Every row comes from one small tree of marks. Brackets hold a mark, then the marks that hang from it, in alphabetical order. Every link used is in the known rows. Which tree was each row made from?
Known rows:
(sabov buge (kogusob kenaso (lokeba (gofubuf ziru)))): [ 178  -73  221 -206  108 -212  -21  -49  -27  287  -57   38  -24  172
  117  150  105   30  -27  226 -103  -23  157 -135  -45   60  192   83
  258  115  230 -364  151 -202 -240 -183 -135  -61   69  379   20  182
 -208  171]
(bodefu (bomi (vepi muvo)) devis nabev): [  91   30    4   11 -473 -153 -131  -56  -89 -227    8 -129   57 -275
  387 -326  -80 -164  211 -278   33  330  -55  -84 -171  233  293  -60
  -15  -28 -111   75  -41 -155   35  -17  -16  137  165  -95 -238  -77
   64  213]
(fopel (bodefu (devis (nabev kenaso (pabipan kogusob sabov))))): [   4  179   92  106 -308 -339 -451  -56   -9   -8  -90  -89 -216   90
  249 -148  -46  164  -92 -466   14  179  136  100 -274  188  222   87
  313  138  189 -147  141 -287   -7   71 -337  309   28 -277 -110  148
  -55  207]
(bomi (bodefu nabev) vepi): [  -2   82   14 -115 -334  -75 -106  -19   16   12   20 -142  114 -193
   85 -171  -51  -76  245 -135  -29  298 -131  -39 -136  300  189   85
  -16  -63  -46  150  -81 -101 -153 -108   22  -82   30   -6 -208    1
   41  182]
(bodefu (bomi vepi) nabev): [  58   81  -13  -60 -341 -174  -86  -69   -1 -143   36  -85   31 -206
  227 -208  -50  -76  141 -132   76  214  -10  -13 -109  212  186  -21
   10  -49  -62   84  -52 -120  -97   -3    5   -8  117  -18 -210  -37
   -3   93]
(vepi (muvo (fopel bodefu))): [  58  148  -45 -110 -287  -18 -356  -49  -26  -18  -21   47  101 -184
  288 -247 -215  -73  174 -184   30  259 -101 -226  -64  143  164   96
  -66 -117   73  -47  -50 -200  164 -104   14 -163   91  -17 -273   23
    3  152]
(devis (bodefu vepi) (nabev kenaso pabipan (sabov kogusob))): [-129  260  153  344 -265 -481 -278 -262   95  -72 -140   52 -248  202
  107 -129 -143   83  -65 -429  214  134  193  174 -305  219  130 -191
  460   63  133  -79  204  142  -88  108 -309  172   95 -224 -139  -42
   39  262]
(devis (bodefu (nabev (kenaso kogusob) pabipan (sabov buge)))): [-267  233   45  265 -305 -554 -294 -163   78  -71  -94  -27 -328  182
  -28   31 -104   99   55 -408  190  140  248  145 -321  162  274  -90
  329  108  100 -128  262  127  -87  279 -296  247  124 -318  -79   66
  -28  301]
(lokeba (gofubuf buge ziru)): [ 152   63  164 -341   30    6  -58  -99  124   82  105  -17    2   51
   55   76   94   82  102  369    3   80  -30  -36    8  214   80  106
    5    5   26 -118  150 -118  -48  -22 -102 -236  -77  268  -43   -3
 -168  112]
(lokeba (gofubuf buge (ziru (vepi fopel muvo)))): [ 132   51  276 -312  -46  258  -80 -153   30    1  122   35  161  -65
  317   30  -32  -14  280  341   19  257 -238 -111  -34  243   60   71
 -184   -4  -24  -83  112 -191  139 -107  -36 -375 -121  236 -191  -47
  -88  170]
(bodefu (bomi (vepi (muvo fopel nabev)))): [ 108  136   45 -106 -441   -2 -271  -95 -102 -203    4   39  168 -256
  387 -259 -222 -117  220 -310   86  332  -18 -257  -81  103  251  -85
 -172  -98   41   89 -180 -228  108 -115    6  -59  192   -1 -295   12
   85  205]
(lokeba (gofubuf (ziru vepi))): [ 148   81  178 -364  -49   73  -44 -142  112   72   87  -54   17  -12
  193   15   49   99  133  293   25  138  -40   11   28  200   -8  131
   -2  -62  -44  -98   70  -28  -15  -84   41 -293  -56  235 -132  -13
 -106   78]
(gofubuf buge (ziru (vepi fopel))): [  89   82  227 -310    2  150  -95 -166   84    2   87   72  108  -69
  174    8  -74   66  244  284   73  191 -175  -14   17  212   58   10
 -137  -25  -51  -49  132 -199   34 -120   -6 -348  -84  150 -240   39
 -130  167]
(kogusob kenaso (nabev pabipan) sabov): [  10  170  117   45  -44 -463  -95   -9  -87  205   86 -122    2  271
  -16   41   32   31   40 -182   84  281   10   55 -199  100  165 -133
  273   45  277 -236  271 -212 -193 -205  -88  -75  102  231  110  -38
   26  233]
(bodefu bomi devis nabev vepi): [ 167   52  -34   96 -394 -356  -88  -57  -57 -232  -45  -86  -86 -201
  343 -386  -22 -197   99 -265  116  198   76  -46  -96  169  207 -108
  198  -28 -139   -7   54 -155  -54  -16  -40  229  258  -80 -188  -97
   26  120]
(kogusob (kenaso (devis nabev))): [ -28  197   38   54  -18 -267  -97  -89  -23   98  -26   99 -217  100
   36    6   17   66   27  -79  142  173  105  -43 -154  160   -3  -69
  218   12   90 -153  268    4  -39 -115  -93 -125  -27   30   44   32
   69  275]
(devis (bodefu bomi (nabev sabov) (vepi fopel))): [  83  155   -7  333 -410 -375  -98 -123  -63 -322  -58  -37  -19 -130
  238 -287  -90 -170  113 -330  200  254   41  -45 -221  204  118 -193
  216   38  -87   18  103  -32   -7   17  -53   83  248 -120 -193 -144
   20  155]
(bomi (vepi (muvo nabev))): [ -41  143   80 -172 -308   14 -221  -91 -108  -78   59  -37  142 -151
  229 -176 -115  -75  195 -173   39  311 -125 -136 -110  218  233   26
 -134  -92   22   15  -82 -165   37 -103  -82 -128   56   44 -237   42
   34  239]
(kenaso (devis (bodefu bomi) (nabev sabov)) (kogusob lokeba)): [ -78  273   71  352 -230 -512  -84 -164   31 -179  -90  107 -393  138
  -96  104  -56   59 -109 -311  182  140  403  -43 -295   78  -85 -179
  290   78   -9 -123  268  184   26  117 -116   74   -5  -63   76 -119
   41  320]
(vepi fopel (muvo (nabev (pabipan sabov)))): [ -67  130  105  -46 -317  -23 -376  -64 -219 -120   48  -38  124   14
  317 -196  -17   -1  164 -320   37  350  -72 -110 -204  184  225   31
  -52   13  207  -58   71 -308   97  -79 -262   -2  100  -43 -165   83
  -19  277]
(nabev (kenaso (kogusob bodefu sabov))): [-111  174   90    7 -109 -403  -53  -70   16  133  -34  -36 -192  190
    4  113 -179   65   41 -179    8  150   76   27 -124  128  189   26
  155   69  165 -205  185  -90  -69  -51 -189  -31  -82  102   -9   45
   -4  295]
(pabipan kogusob (nabev (kenaso (devis bodefu)) (sabov buge))): [ -84  204  124  182 -118 -382 -298 -163  -56   -2 -120  -19 -276  222
   -5   30   24  276  -61 -308   42  105  227   74 -217  215  224   -5
  388  233   92 -286  310 -166 -168  152 -333  153  124 -169  -28  275
 -129  326]
(devis (bodefu vepi) nabev): [  11  293   94  155 -241 -290 -133 -168   29  -81 -101   32  -88  -21
   11 -147  -81  -66   25 -147  144  174  117  -43 -182  234  -19  -61
  165   19  -61  -21  135  106  -61  -15  -94  -90    2   50 -173  -66
  116  192]
(kenaso (devis (bodefu bomi)) (nabev (pabipan kogusob))): [ -33  237  144  183 -221 -376 -197 -158   -4 -125  -67   81 -186  163
   65  -36    0  206  -62 -345  172  206  239   -9 -244  201   -5 -195
  283   52  131  -29  233   -3  -65   39 -186  135   58 -150   16  -78
   65  287]
(bodefu (devis (nabev kenaso pabipan)) (vepi fopel muvo)): [ -46  177  140  221 -454 -191 -258 -162  -60 -137  -86   13  -60  -54
  449 -303  -88 -151  137 -442  169  345  -34  -15 -333  238  202 -176
  127   -3   55   -4  142 -179  164   62 -292  161   35 -166 -193 -110
  169  313]
(muvo (nabev kenaso) ziru): [ -94  217  -34 -123 -127 -131 -259  -40  -35  -53  -15   56  -95  -58
  123 -204 -120   -2  168 -237  178  115   43  -69  -37  140  149  -19
  -50 -141  108 -130   51 -189  -10 -101 -215   -3    7  -39 -169  134
   34  192]
(nabev (sabov (buge pabipan) (kogusob bodefu (kenaso devis)))): [  20   43  134   30  181 -421 -120 -119 -135  294 -127  119 -133  357
  141  181  -36  214   59 -171  -25   73   87   91 -153  126  313   16
  428  228  267 -338  263   22 -290 -239 -223   94  141   23  -76  196
 -185  320]
(buge (pabipan kogusob nabev)): [  73  138  163 -177  -67  -83 -316  -72 -187  111   41 -107   78  157
  108  -29  173  268  -42 -136  -88  193  -68   79  -55  181  262  353
  130  222   41 -221  153 -264 -246   41 -174  -23   37   98 -151  143
 -209  198]
(gofubuf (ziru muvo (vepi (fopel (bodefu (devis nabev)))))): [ 160  199  181 -109 -219  101 -187  -86  129  -12  -74  123   34 -254
  463 -226 -252  -15  244  -61  147  311 -149  -24  -64  167   -8  -48
 -102  -49 -147  -78    0 -100  183 -195  130 -195 -151  -36 -342   10
    0  201]
(bomi (bodefu nabev (vepi (muvo fopel)))): [ 118   91    3   21 -443  -93 -220  -19  -85  -60  -61  -28  107 -266
  285 -336 -111 -185  328 -324   32  352 -109 -239 -101  245  211   48
    0  -71  -52  102  -71 -169    9 -158   48  -52  202  -35 -262  -67
  127  229]
(kenaso (kogusob (lokeba gofubuf) (sabov buge)) (nabev pabipan)): [ -46  172  215   28 -155 -507 -103    6    9  210  -86   12 -150  298
  -57  181   71   26  -97 -106   -5  109  270  -56 -293   69  148  -25
  240   99  292 -264  174  -60 -173   62 -307  106  -55  210  129  -43
  -24  236]
(pabipan nabev (sabov kogusob)): [   3   65   82 -103  -79 -145 -299  -68 -151   63  -34  -99  -43  136
  146 -166   54  185 -109 -111 -121  102   95   28  -72  195  236  238
  222  133  151 -225  175 -274 -197  -35 -218  -25   76   80 -117  262
 -196  223]
(devis bodefu (nabev sabov)): [ -63  281   53  157 -156 -311 -216 -164   57  -72  -71  -21 -142   89
  -89  -67  -56   62   20 -163  138  171  108   47 -217  177  -11  -38
  211   75    3  -83  186  222  -51   62  -99  -91   -5  -89  -93  -27
    5  236]
(sabov (buge (pabipan nabev)) (kogusob (kenaso devis))): [   1   89  147  -32   98 -254 -227  -84 -194  241  -77  110  -77  283
  156   63   49  216  -43 -118  -51  100   98   37 -116  141  345  136
  334  220  199 -330  286 -192 -307 -142 -249   76  116  110 -110  299
 -156  330]
(bodefu (nabev pabipan) (vepi fopel)): [  18  112   41   82 -350 -216 -172  -73  -75  -77    3  -39   69  -93
  293 -279   27 -113  148 -254  144  304  -66  -29 -177  259  197  -83
  125  -53   31  -11   95 -190  -23   11 -167   45  145  -67 -174 -114
   15  152]
(gofubuf buge (ziru (muvo fopel) vepi)): [ 208  150  238 -381  -51  159 -182 -160  182   75    6  202   56 -128
  211  -28 -150  194  377  233  119  192 -100   -1  140  150   15    8
 -220  -62 -141  -49   22 -141   53 -154  146 -405  -48  143 -290   52
 -109  121]
(sabov buge (kogusob (lokeba gofubuf) nabev)): [ 118    5  173  -65   49 -281  -94  -47 -115  236  -86  -21  -21  177
   91   60   47  -86  -48   84 -139   34  175 -112 -135   47  168   65
  283   88  229 -348  134 -179 -276 -127 -177   -5   31  298   -9  105
 -180  181]
(buge (pabipan (kogusob (bodefu bomi) lokeba sabov))): [ 240   72  228  -59  -31 -364  -61   -1 -180  130   -2  -46   96  202
   74  159   51  126   26 -175 -147  157   17    0  -53   56  193  148
  150  280  157 -270   50 -300 -311 -223 -132   88   65  299  -72   10
 -163  151]
(kenaso (devis nabev) (kogusob bodefu lokeba sabov)): [ -14  232  139  150  -31 -487   33   -3  -45  185  -87   94 -278  205
 -112  225  -73   55  -44 -195    0  188  258 -115 -186  119   28  -67
  214  115  151 -308  251   -2  -75 -154 -186  -19 -157  177  132  -33
   45  401]
(buge (pabipan (kogusob kenaso (lokeba gofubuf) nabev))): [ 243   84  220  -55   72 -304  -79   17 -267  284   74  -77   37  322
   37  267  264  107  -52  -15 -115  179   24   -5 -159   56  148  235
  275  235  175 -384  238 -289 -291 -193 -106  -51   25  391  138  -15
 -168  192]
(sabov buge (kogusob (nabev kenaso pabipan))): [-129   89  151    7  -49 -335 -271 -164   -8  166  -82    1 -124  222
  168  -39 -103   56   18 -215   43   77  132  108 -205  103  285  -73
  329   37  300 -202  193 -165 -230   -5 -278  121   80  -39 -127  169
  -97  255]
(kenaso devis (kogusob (lokeba gofubuf) sabov)): [  49  112  117   16 -154 -364   21   -6  -34  122   -2    8 -187  197
 -100  182   87   44  -65   32  -80  164  229 -123 -150  127   55   32
  199    4  114 -246  208  -93  -23  -21 -203  -21  -79  314  176  -98
  -57  239]

Write each row's tree:
[ 190   93  303 -354  -14  248  -43 -152  138   69   68  118  125  -68
  305   31  -43   80  328  408   71  218 -216    9   46  205  -42   34
 -209  -16 -107  -89   71 -163   73 -120   45 -428 -188  265 -200  -32
 -136   79]
(lokeba (gofubuf buge (ziru muvo (vepi fopel))))
[  16   53  -24  144 -507 -284 -177  -99  -30 -281    4 -129 -114 -185
  405 -290 -108  -92  202 -424  114  281  -29   79 -253  221  339 -120
  123   -2  -86   53    9 -132   67   82 -104  240  214 -272 -195  -56
   25  242]
(bodefu (bomi (vepi muvo)) devis (nabev kenaso sabov))
[  -2  155   39   54  -12 -432  -92  -15  -67  102    0   48 -171  195
  -23   37  102   55  -20 -139  133  101   82   27 -204   76   28  -50
  266   41  132 -241  230  -82 -133 -122  -72 -103   78   64  130  -10
  -55  242]
(kogusob (kenaso (nabev sabov)) lokeba)
[  22   73   89  -20 -319  -15 -145 -136 -132  -83  -16  -16  151 -145
  335 -277  -38 -167  187 -124   57  290 -167 -153 -149  244  138    7
  -31  -71   -4    2   44 -217  101  -53  -92 -170   76  118 -237  -87
   28  167]
(bodefu (vepi fopel muvo))
[ -25   94   52 -137 -305  118 -154  -72 -117  -22  -32  -38  262 -238
  266 -258  -73  -86  287 -152   43  330 -176 -190 -183  314  179   -1
 -264 -146   67   39  -50 -214  113  -99 -111 -224  -59  134 -277  -39
   77  173]
(bomi (vepi fopel (muvo ziru)))
[ -22  219   14   39 -258 -264 -328  -62   76  -11  -36  -41  -84  -24
  220 -237 -113  -47   -3 -299  116  244   39    3 -213  160  127  -55
  179  -34   91  -81   94  -61   40   12 -153  136    0 -183 -159  -28
   45  179]
(fopel (bodefu (devis (nabev pabipan))))
[  84  145   66  231 -410 -264 -126 -153  -13 -243 -127   35 -132 -139
  434 -324 -139 -212   53 -333  178  201   79  -30 -235  134  123 -203
  166   12  -34   29   89 -186   79   30 -172  177   72 -104 -207  -71
  119  202]
(bodefu bomi (devis (nabev kenaso)) (vepi fopel))
[  94   64   53   11 -319 -137  -73 -152  -56 -177  -24  -11   87 -147
  348 -290  -50 -175   94 -120  115  194  -33  -99 -115  153   80  -94
   49  -62   -9   52   14 -234   11  -26  -47  -71  139  110 -222  -98
    3   48]
(bodefu bomi (vepi fopel))
[ 217   27   81  149 -172 -517  -31  -30 -148  -53  -33  -99 -112   -5
  244 -100   73  -45   21 -366   59  135  101  -41 -103  126  166  -41
  330  178    9 -255   65 -257 -221  -84  -81  176  269  -18  -23  -66
 -134  107]
(pabipan (kogusob (bodefu bomi (nabev sabov) vepi) lokeba))
[ 153  109  160  106   73 -457 -112  -26 -262  217   43    4 -137  356
  -36  258  240  252  -35 -240   -7  198   97   90 -217   91  160   68
  414  208  149 -370  340 -219 -245 -193 -120   28  130  161  164    5
 -196  316]
(buge (pabipan (kogusob (kenaso devis) lokeba (nabev sabov))))
[-121  318  180  315 -303 -572 -129 -157   73    4 -223   66 -279  121
  -80   40 -229  -50  -28 -291  121  100  287  -12 -297  157  165 -112
  284  139   76 -120  193   79 -108   88 -273  109  -17   48 -143   59
  130  296]
(devis (bodefu vepi) (nabev (kenaso (kogusob (sabov buge)))))
[ -73   59  115   27  -25 -341 -281 -104  -65  109  -97    2 -184  205
  115  -41    9  105  -88 -192  -36  -20  167   84 -141   72  300   75
  344  170  181 -368  177 -286 -267   65 -315  130  136  -19  -86  303
 -243  240]
(pabipan (nabev kenaso (sabov buge (kogusob lokeba))))
[ -25  101  162  -39   11 -263 -254 -137  -98  189  -99   67  -70  226
  151   51  -95  100   52 -132  -48   41   56  144 -159   97  336  135
  276  134  201 -204  165 -111 -298  -90 -231   87   39   64 -241  206
 -171  284]
(sabov (buge pabipan) (kogusob (nabev kenaso)))
[  85  165   82  178  -48 -548   87 -100 -109   76   43    9 -174  198
  299   13  -20  -47   41 -352  233  243  163   -1 -221  150   64 -346
  363   16  201 -188  296 -222 -139 -288  -53   32  191  141  114 -123
  141  230]
(kogusob (bodefu bomi vepi) (kenaso devis) (nabev pabipan))
